Here is a tiny trained network, its code and every weight. The questions are about switching its units off for an input and a target symbol, where a switched-off unit gives its printed mean instead of its output.

import numpy as np


def w(rows, s, z=0):
    codes = np.array(rows[::2]) - 128.0
    scale = np.full(codes.shape[1], s)
    scale[-1] = z or s
    return codes * scale


def f(y):
    return np.maximum(y, 0)


def softmax(a):
    e = np.exp(a - a.max(-1, keepdims=True))
    return e / e.sum(-1, keepdims=True)


def log_softmax(a):
    a = a - a.max(-1, keepdims=True)
    return a - np.log(np.exp(a).sum(-1, keepdims=True))


def net(x, mask):
    ids = ['ΛΠΩαβδεζημξστφψ'.index(c) for c in x.split()]
    T = len(ids)
    res = E[ids] + P[:T]
    u = 0
    for l in range(2):
        q, k, v = (res @ M[l].T for M in (Q, K, V))
        z = softmax(np.where(np.tri(T) > 0, q @ k.T / 2**0.5, -1e9)) @ v
        res = res + np.where(mask[u], z, O[l][:, -1]) @ O[l][:, :-1]
        u += 1
        y = f(res @ A[l][:, :-1].T + A[l][:, -1])
        res = res + np.where(mask[u : u + 12], y, B[l][:, -1]) @ B[l][:, :-1]
        u += 12
    return log_softmax(res[-1] @ U[:, :-1].T + U[:, -1])


Q, K, V, O, A, B = {}, {}, {}, {}, {}, {}
E = w([
[115,79,168],'Λ',
[118,212,93],'Π',
[191,43,178],'Ω',
[101,183,66],'α',
[200,165,121],'β',
[1,52,253],'δ',
[99,207,104],'ε',
[139,234,77],'ζ',
[100,22,145],'η',
[227,139,21],'μ',
[59,151,127],'ξ',
[37,140,204],'σ',
[122,84,158],'τ',
[133,54,153],'φ',
[206,110,83],'ψ',
],0.0079)
P = w([
[59,153,138],'0',
[100,253,190],'1',
[104,120,155],'2',
[138,106,153],'3',
[105,113,175],'4',
[121,111,123],'5',
[147,112,164],'6',
[107,93,163],'7',
[117,83,144],'8',
[121,90,128],'9',
[117,95,146],'10',
],0.0058)
Q[0] = w([
[112,100,109],'0.h0',
[143,194,253],'0.h0',
],0.0061)
K[0] = w([
[89,112,159],'0.h0',
[210,2,72],'0.h0',
],0.0055)
V[0] = w([
[220,249,45],'0.h0',
[48,87,188],'0.h0',
],0.012)
O[0] = w([
[3,35,100,11],'0.h0',
[248,252,185,252],'0.h0',
],0.0073,0.0027)
A[0] = w([
[127,164,152,3],'0.n0',
[176,239,219,67],'0.n1',
[51,199,117,90],'0.n2',
[247,65,77,15],'0.n3',
[127,107,210,40],'0.n4',
[136,80,69,17],'0.n5',
[69,73,53,91],'0.n6',
[43,106,154,91],'0.n7',
[112,138,221,118],'0.n8',
[167,2,207,118],'0.n9',
[167,158,144,11],'0.n10',
[130,208,194,29],'0.n11',
],0.0092,0.0071)
B[0] = w([
[200,226,191,131],'0.n0',
[46,166,7,253],'0.n1',
[108,72,77,143],'0.n2',
[46,149,254,138],'0.n3',
[37,207,46,138],'0.n4',
[5,34,24,129],'0.n5',
[92,210,194,148],'0.n6',
[76,61,70,146],'0.n7',
[188,87,148,179],'0.n8',
[162,122,9,164],'0.n9',
[164,234,204,141],'0.n10',
[136,129,90,171],'0.n11',
],0.0076,0.0074)
Q[1] = w([
[254,124,142],'1.h0',
[80,101,86],'1.h0',
],0.012)
K[1] = w([
[210,247,129],'1.h0',
[145,135,141],'1.h0',
],0.012)
V[1] = w([
[213,133,167],'1.h0',
[165,3,233],'1.h0',
],0.0069)
O[1] = w([
[79,205,187,95],'1.h0',
[226,4,41,7],'1.h0',
],0.0041,0.016)
A[1] = w([
[172,163,105,233],'1.n0',
[3,144,144,110],'1.n1',
[125,95,167,3],'1.n2',
[128,191,88,116],'1.n3',
[125,87,76,69],'1.n4',
[161,76,206,98],'1.n5',
[151,177,172,72],'1.n6',
[102,156,97,69],'1.n7',
[133,138,78,23],'1.n8',
[90,152,62,136],'1.n9',
[146,157,54,57],'1.n10',
[98,128,108,50],'1.n11',
],0.013,0.0071)
B[1] = w([
[2,135,121,214],'1.n0',
[255,86,90,250],'1.n1',
[19,247,18,128],'1.n2',
[186,40,157,232],'1.n3',
[50,168,89,136],'1.n4',
[209,150,45,129],'1.n5',
[189,62,109,184],'1.n6',
[115,177,98,174],'1.n7',
[73,172,239,132],'1.n8',
[137,95,207,209],'1.n9',
[51,216,187,156],'1.n10',
[79,100,109,135],'1.n11',
],0.0073,0.013)
U = w([
[134,214,67,134],'Λ',
[127,141,53,215],'Π',
[89,99,218,97],'Ω',
[131,132,70,122],'α',
[136,102,85,202],'β',
[205,75,146,1],'δ',
[115,68,173,95],'ε',
[96,112,141,130],'ζ',
[94,169,255,80],'η',
[122,73,68,176],'μ',
[107,189,98,70],'ξ',
[131,107,198,89],'σ',
[104,115,198,150],'τ',
[109,142,162,130],'φ',
[109,25,191,162],'ψ',
],0.0098,0.004)

Each question gives the input, a string of symbols that net reads in full, and the target symbol t.
The units are the heads (2 rows each of Q, K, V and O) and the neurons (one row each of A and B). Each row of codes is followed by its name. A weight is (code - 128) times the scale printed after its matrix; where a second scale follows, it is the last column's (O, A, B and U).
mask holds one flag per unit, layer by layer, with each layer's heads first. A switched-off unit (its flag False) gives its mean, the last column of its rows in O or B, instead of its output. The means were averaged over made-up inputs and are rounded, as every weight is.
A unit's drop is (log p(t) with every unit on - log p(t) with that unit switched off) / (log p(t) with every unit on - log p(t) with every unit switched off).
The circuit of an input: a set's keep is (log p(t) with only the set's units on - log p(t) with every unit switched off) / (log p(t) with every unit on - log p(t) with every unit switched off). Starting from the 12 units with the biggest drops (on a tie, the unit counted first), units are removed one at a time, each time the one whose removal leaves the highest keep (on an exact tie, the one counted first), for as long as the keep stays at least 0.8.
circuit, biggest first: the units of the circuit, biggest drop first
most important unit: the unit with the biggest drop
top k neurons: the k neurons with the biggest drops, biggest first
top k neurons in layer l: the k neurons of layer l with the biggest drops, biggest first
input μ ε μ ψ, target μ: circuit, biggest first	(0.h0, 1.h0)
input δ η η Λ δ τ δ μ, target δ: circuit, biggest first	(1.n3, 0.h0)
input δ τ δ δ δ α β, target δ: most important unit	1.h0
input δ τ φ Π δ φ δ Π, target η: top 2 neurons in layer 0	(0.n1, 0.n11)
input μ β μ, target μ: top 2 neurons in layer 0	(0.n5, 0.n7)
input μ ψ ζ ψ η, target μ: top 2 neurons in layer 0	(0.n7, 0.n9)
input δ δ Λ μ ψ μ β δ δ β, target δ: top 2 neurons	(1.n1, 0.n1)
input δ Π σ μ μ, target δ: top 4 neurons	(1.n1, 0.n1, 1.n6, 1.n3)
input δ ξ τ ψ ζ Λ, target δ: top 3 neurons	(1.n1, 0.n1, 1.n6)
input δ δ δ φ τ α ψ μ ψ Ω, target δ: top 3 neurons	(1.n1, 0.n1, 1.n6)
input δ Ω Λ ψ τ ψ, target δ: top 3 neurons	(1.n1, 0.n1, 1.n6)
input δ ξ δ ξ ζ η δ ε, target η: top 3 neurons in layer 1	(1.n9, 1.n10, 1.n3)
input δ τ η, target δ: top 3 neurons	(1.n1, 0.n1, 1.n3)
input δ ξ ε Λ Π Π τ, target δ: top 3 neurons	(1.n1, 0.n1, 1.n6)
input η ψ φ δ ζ, target η: top 4 neurons	(1.n10, 1.n9, 0.n1, 1.n8)
input δ Ω σ ψ δ δ Λ, target δ: top 2 neurons in layer 0	(0.n1, 0.n10)
input Λ ξ Π δ δ ε, target η: top 2 neurons	(1.n10, 1.n9)
input δ φ Λ δ δ Π, target η: top 2 neurons	(1.n9, 1.n10)
input ζ α σ Π τ δ δ δ σ, target η: top 4 neurons in layer 1	(1.n10, 1.n1, 1.n9, 1.n8)
input ψ δ δ μ ψ Λ δ ζ, target η: top 4 neurons in layer 1	(1.n10, 1.n9, 1.n1, 1.n8)
